The symbols move the elements like this.
state | & ~ ! ^ § +
j755 | j638 j739 j546 j541 - j758
j224 | j69 j256 j554 j552 - j823
j970 | j737 j16 j163 j354 j366 j648
j541 | j739 j382 j846 j94 - j755
j796 | j703 j445 j218 j521 j758 j487
j414 | j516 j794 j493 j394 j377 j197
j493 | j197 j414 j354 j878 j237 j16
j552 | j256 j117 j638 j670 - j224
j256 | j846 j242 j224 j117 - j69
j219 | j970 j354 j794 j271 j298 j163
j215 | j796 j521 j825 j817 j546 j218
j36 | j817 j891 j881 j315 j256 j377
j817 | j521 j298 j377 j891 j846 j215
j221 | j493 j878 j271 j648 j703 j354
j825 | j218 j215 j815 j377 j697 j315
j878 | j414 j394 j221 j737 j881 j493
j69 | j546 j846 j823 j256 - j697
j638 | j224 j552 j758 j739 - j554
j218 | j487 j796 j315 j215 j859 j891
j815 | j315 j825 j366 j237 j670 j672
j382 | j670 j823 j541 j554 - j739
j94 | j382 j554 j242 j758 - j541
j758 | j554 j638 j859 j755 - j94
j394 | j794 j125 j878 j108 j36 j414
j354 | j16 j493 j219 j221 j169 j970
j670 | j117 j697 j739 j823 - j552
j315 | j891 j218 j672 j825 j117 j36
j169 | j815 j237 j298 j703 j382 j366
j554 | j823 j224 j94 j638 - j382
j521 | j445 j366 j215 j298 j755 j796
j125 | j219 j271 j394 j654 j891 j794
j445 | j881 j672 j796 j366 j638 j703
j197 | j654 j516 j16 j414 j825 j108
j516 | j87 j163 j197 j794 j215 j654
j737 | j394 j108 j648 j16 j672 j878
j242 | j541 j94 j256 j859 - j846
j881 | j377 j36 j703 j672 j224 j237
j859 | j94 j758 j117 j546 - j242
j108 | j125 j654 j737 j197 j315 j394
j891 | j298 j487 j36 j218 j242 j817
j298 | j366 j169 j817 j487 j541 j521
j546 | j758 j755 j697 j846 - j859
j794 | j163 j219 j414 j125 j817 j516
j654 | j271 j87 j108 j516 j218 j125
j703 | j237 j881 j487 j445 j554 j169
j87 | j221 j648 j654 j163 j796 j271
j823 | j697 j69 j382 j224 - j670
j672 | j36 j315 j445 j815 j552 j881
j648 | j878 j737 j87 j970 j445 j221
j487 | j169 j703 j891 j796 j94 j298
j271 | j354 j221 j125 j87 j487 j219
j163 | j648 j970 j516 j219 j521 j87
j117 | j242 j859 j552 j697 - j256
j237 | j825 j377 j169 j881 j823 j815
j697 | j859 j546 j670 j69 - j117
j739 | j552 j670 j755 j382 - j638
j846 | j755 j541 j69 j242 - j546
j366 | j672 j815 j521 j169 j739 j445
j377 | j215 j817 j237 j36 j69 j825
j16 | j108 j197 j970 j493 j815 j737

In the rows, 29 stands for zero.

The rows follow the links: the fewer symbols apart two elements are, the more alike their rows tend to be.

Each row is also shifted at random along 9 hidden directions that mean nothing.

Some elements, each with a row of numbers:
j846 -> [ 33  31  30  34  33  27  23  25  34  32  31  30  30  33  32  30  33  25  27  27  32  29  34  29  23  20  29  26  30  29  33  32  26  27  27  21  34  30  32  29  30  29  35  31  25  24  33  31  30  32  31]
j891 -> [ 26  30  30  29  30  31  21  32  39  27  27  19  31  34  31  25  31  34  27  29  33  29  25  34  24  17  37  32  27  26  33  27  29  30  26  32  20  21  25  23  27  25  31  27  25  34  28  31  31  36  34]
j315 -> [ 21  36  26  30  30  33  30  30  25  35  30  30  28  28  27  33  33  25  27  25  29  33  30  32  34  28  25  34  30  35  32  33  33  32  32  31  30  31  33  30  28  31  25  38  26  29  28  27  27  27  33]
j794 -> [ 39  25  31  36  31  19  26  20  30  35  22  28  40  33  34  31  28  30  27  24  25  22  36  30  32  20  29  25  29  24  32  34  28  36  37  27  28  36  24  34  32  28  30  35  25  26  31  41  26  29  25]
j703 -> [ 21  28  28  30  30  27  25  36  31  29  27  24  32  32  30  34  31  34  29  28  28  33  25  32  22  23  34  33  31  33  36  29  28  30  23  25  31  20  35  29  28  35  26  25  23  32  27  28  36  34  24]
j796 -> [ 39  30  27  25  31  35  34  29  26  33  28  30  32  29  31  25  35  25  24  26  33  30  30  33  30  25  29  35  30  38  31  31  31  29  29  34  28  34  27  27  33  32  26  33  28  33  24  31  26  28  29]
j859 -> [ 36  32  26  28  28  43  27  23  34  29  29  32  26  23  29  17  29  24  23  31  35  27  23  26  28  24  25  33  30  36  26  37  25  25  24  25  37  24  37  21  33  27  29  26  32  27  25  24  29  25  35]
j87 -> [ 28  28  27  25  33  31  32  32  30  31  31  30  28  27  32  31  34  33  35  27  38  29  32  30  19  39  26  30  32  34  38  25  35  33  33  35  31  29  31  27  30  27  28  35  26  28  26  33  34  27  29]
j445 -> [ 19  30  24  26  28  34  35  32  27  28  27  34  30  30  28  28  33  27  27  31  32  36  22  35  21  26  32  37  29  38  34  30  29  28  28  33  27  27  31  31  31  33  25  29  26  30  25  29  32  27  27]
j218 -> [ 34  34  31  26  32  31  26  29  30  32  35  22  21  28  33  33  29  35  34  23  33  28  26  26  42  37  26  30  30  26  26  24  38  29  34  35  24  28  26  28  29  26  31  37  30  30  27  23  29  32  33]
j823 -> [ 24  30  27  36  28  28  24  30  30  28  30  30  29  33  27  36  28  27  30  31  25  32  31  27  23  24  29  27  32  27  33  33  25  27  25  16  37  26  41  31  27  32  32  24  28  22  33  26  35  29  27]
j970 -> [ 32  25  30  34  28  34  30  29  30  21  25  40  33  18  31  27  22  32  29  32  23  30  26  21  32  30  32  29  29  32  26  32  26  26  22  28  39  27  36  22  32  32  28  21  36  30  26  26  31  30  26]
j366 -> [ 18  31  28  29  30  30  30  37  24  28  39  32  30  28  23  39  37  28  30  28  39  39  31  26  30  20  33  31  30  36  33  28  33  27  29  32  33  34  33  30  29  38  31  35  33  30  31  28  25  33  31]
j654 -> [ 15  29  31  28  33  33  32  25  29  33  27  30  31  21  34  26  28  29  28  25  26  24  28  29  39  26  32  30  29  29  27  30  31  29  34  34  26  35  24  26  31  31  27  36  30  33  24  32  21  28  33]
j670 -> [ 30  29  28  28  28  36  31  33  29  22  29  29  23  30  27  26  29  25  32  34  30  33  28  30  29  38  23  34  36  32  33  32  26  24  32  32  27  22  32  29  24  26  35  24  34  30  34  26  30  28  32]
j817 -> [ 34  29  29  24  27  25  30  34  33  29  35  28  26  33  25  27  38  25  26  28  39  33  34  31  26  35  28  24  24  27  31  22  31  33  27  38  26  30  31  26  30  24  32  33  30  27  30  30  30  33  35]
j815 -> [ 30  28  28  26  24  28  35  30  28  28  29  40  31  27  22  26  26  26  27  34  30  36  27  28  32  28  29  30  21  31  26  32  29  29  25  34  30  34  27  28  32  28  26  30  34  30  31  24  28  25  32]
j414 -> [ 20  28  31  32  28  28  26  26  30  26  26  29  29  30  33  26  29  28  32  27  27  26  33  28  36  41  22  27  28  27  31  32  28  31  35  33  27  26  30  29  27  21  34  30  30  31  31  30  31  30  28]
j16 -> [ 24  27  29  34  27  27  23  29  35  21  23  34  35  27  30  30  25  35  37  29  29  30  26  25  27  20  29  32  29  29  34  38  29  27  32  27  33  25  27  29  27  25  31  26  30  28  33  33  35  30  28]
j881 -> [ 29  32  26  29  24  27  20  32  25  33  28  28  30  33  24  35  29  29  28  28  33  29  32  28  34  16  25  31  29  32  29  31  30  31  27  25  38  33  34  32  30  34  27  27  28  33  25  26  30  31  28]
j487 -> [ 32  27  28  30  31  26  25  24  30  37  24  28  35  33  33  32  31  28  23  23  32  26  28  32  27  21  27  34  28  37  33  34  28  27  28  23  33  33  34  30  37  33  27  32  21  28  26  33  30  29  24]
j521 -> [ 23  24  30  30  31  29  30  24  33  29  27  38  26  26  34  26  30  28  27  25  29  34  21  24  26  40  28  34  22  33  30  37  31  23  25  28  30  28  37  28  38  28  30  32  28  24  28  23  33  32  24]
j878 -> [ 20  30  29  26  28  24  32  35  23  33  30  28  33  31  24  32  32  31  31  30  27  27  35  35  25  27  30  26  28  27  31  23  30  38  33  32  29  35  25  32  26  31  24  32  27  32  28  34  28  26  29]

From each start, follow one symbol. Which element do you reach?
Answers are names.
---
[ 30  25  31  28  27  20  38  33  26  31  29  36  33  33  24  29  29  28  23  31  23  34  29  32  29  27  36  27  20  27  24  23  27  32  23  31  25  37  25  31  33  35  25  27  31  30  31  31  24  30  25]
§ j382
---
[ 43  34  28  31  28  32  29  22  30  31  23  28  28  30  28  22  25  24  30  30  25  25  27  37  29  28  26  31  34  28  30  33  27  29  35  27  25  27  24  32  28  25  27  29  29  30  30  32  28  22  32]
& j242
---
[ 34  32  30  32  29  36  32  33  28  26  30  27  25  27  29  24  29  25  31  34  23  33  29  32  29  35  28  29  35  26  30  29  26  29  31  31  24  20  34  28  20  27  33  25  33  29  35  26  28  31  34]
& j859
---
[ 37  31  30  27  30  34  29  28  31  29  30  21  28  31  31  19  31  22  29  31  30  22  31  33  30  32  28  28  34  28  26  25  24  27  30  31  24  24  24  26  28  27  33  26  29  33  28  30  28  30  32]
~ j94
---
[ 32  33  27  21  25  37  31  40  28  22  30  28  26  28  22  22  30  27  33  35  34  34  24  32  34  29  27  34  32  30  29  26  31  29  30  39  26  25  24  28  25  25  28  23  34  38  29  23  30  31  38]
& j36
---
[ 41  29  32  31  25  24  30  25  29  30  26  30  26  30  27  26  23  26  28  31  19  30  31  27  37  48  21  24  20  20  23  29  30  32  28  30  22  30  30  31  32  23  29  29  29  29  31  22  33  30  28]
+ j825
---
[ 18  29  30  29  30  34  31  25  29  29  32  33  31  26  30  26  35  25  29  26  37  30  33  28  30  30  28  29  30  33  33  32  29  33  34  36  32  33  32  26  30  27  32  39  32  28  29  33  25  29  34]
§ j215
---
[ 27  28  26  23  30  35  34  27  27  32  33  31  22  29  26  27  31  27  32  31  34  27  25  30  29  39  22  33  33  35  28  27  30  22  34  31  27  31  26  34  33  30  30  29  31  29  28  27  30  27  28]
+ j554
---
[ 33  26  31  27  29  27  27  32  31  22  28  29  31  35  28  25  30  27  30  35  32  30  28  32  22  31  29  30  31  29  32  27  25  24  26  28  25  24  27  30  29  30  34  20  29  28  33  30  30  32  25]
^ j554
---
[ 31  25  33  26  30  25  30  32  30  23  32  27  29  29  32  28  29  36  30  30  32  27  31  26  25  37  31  24  28  27  31  23  30  30  26  35  26  29  26  24  32  26  32  28  30  28  29  31  32  32  30]
+ j163
---
[ 31  33  23  23  26  33  28  25  30  30  27  30  28  33  21  20  34  21  32  31  41  27  27  36  22  21  19  38  34  37  36  37  29  26  36  28  33  31  26  34  32  25  28  31  27  28  30  32  29  23  32]
+ j224
---
[ 25  30  26  24  27  27  25  31  33  26  29  28  28  30  26  28  30  35  40  30  36  29  26  30  21  26  27  32  29  31  35  29  34  31  35  34  31  30  22  29  28  21  26  30  27  29  30  33  34  27  33]
~ j108
---
[ 21  25  30  26  29  31  33  30  25  29  27  33  30  24  31  28  26  34  31  30  24  28  26  29  26  33  34  32  29  32  28  25  32  32  32  35  30  30  26  28  32  33  25  29  29  31  27  32  29  27  25]
& j878
---
[ 24  23  31  32  27  30  32  32  21  26  21  32  36  30  32  28  31  27  26  29  24  27  33  28  35  26  30  31  35  34  29  31  24  29  30  33  31  30  28  29  29  34  33  24  34  34  27  37  24  31  25]
! j219
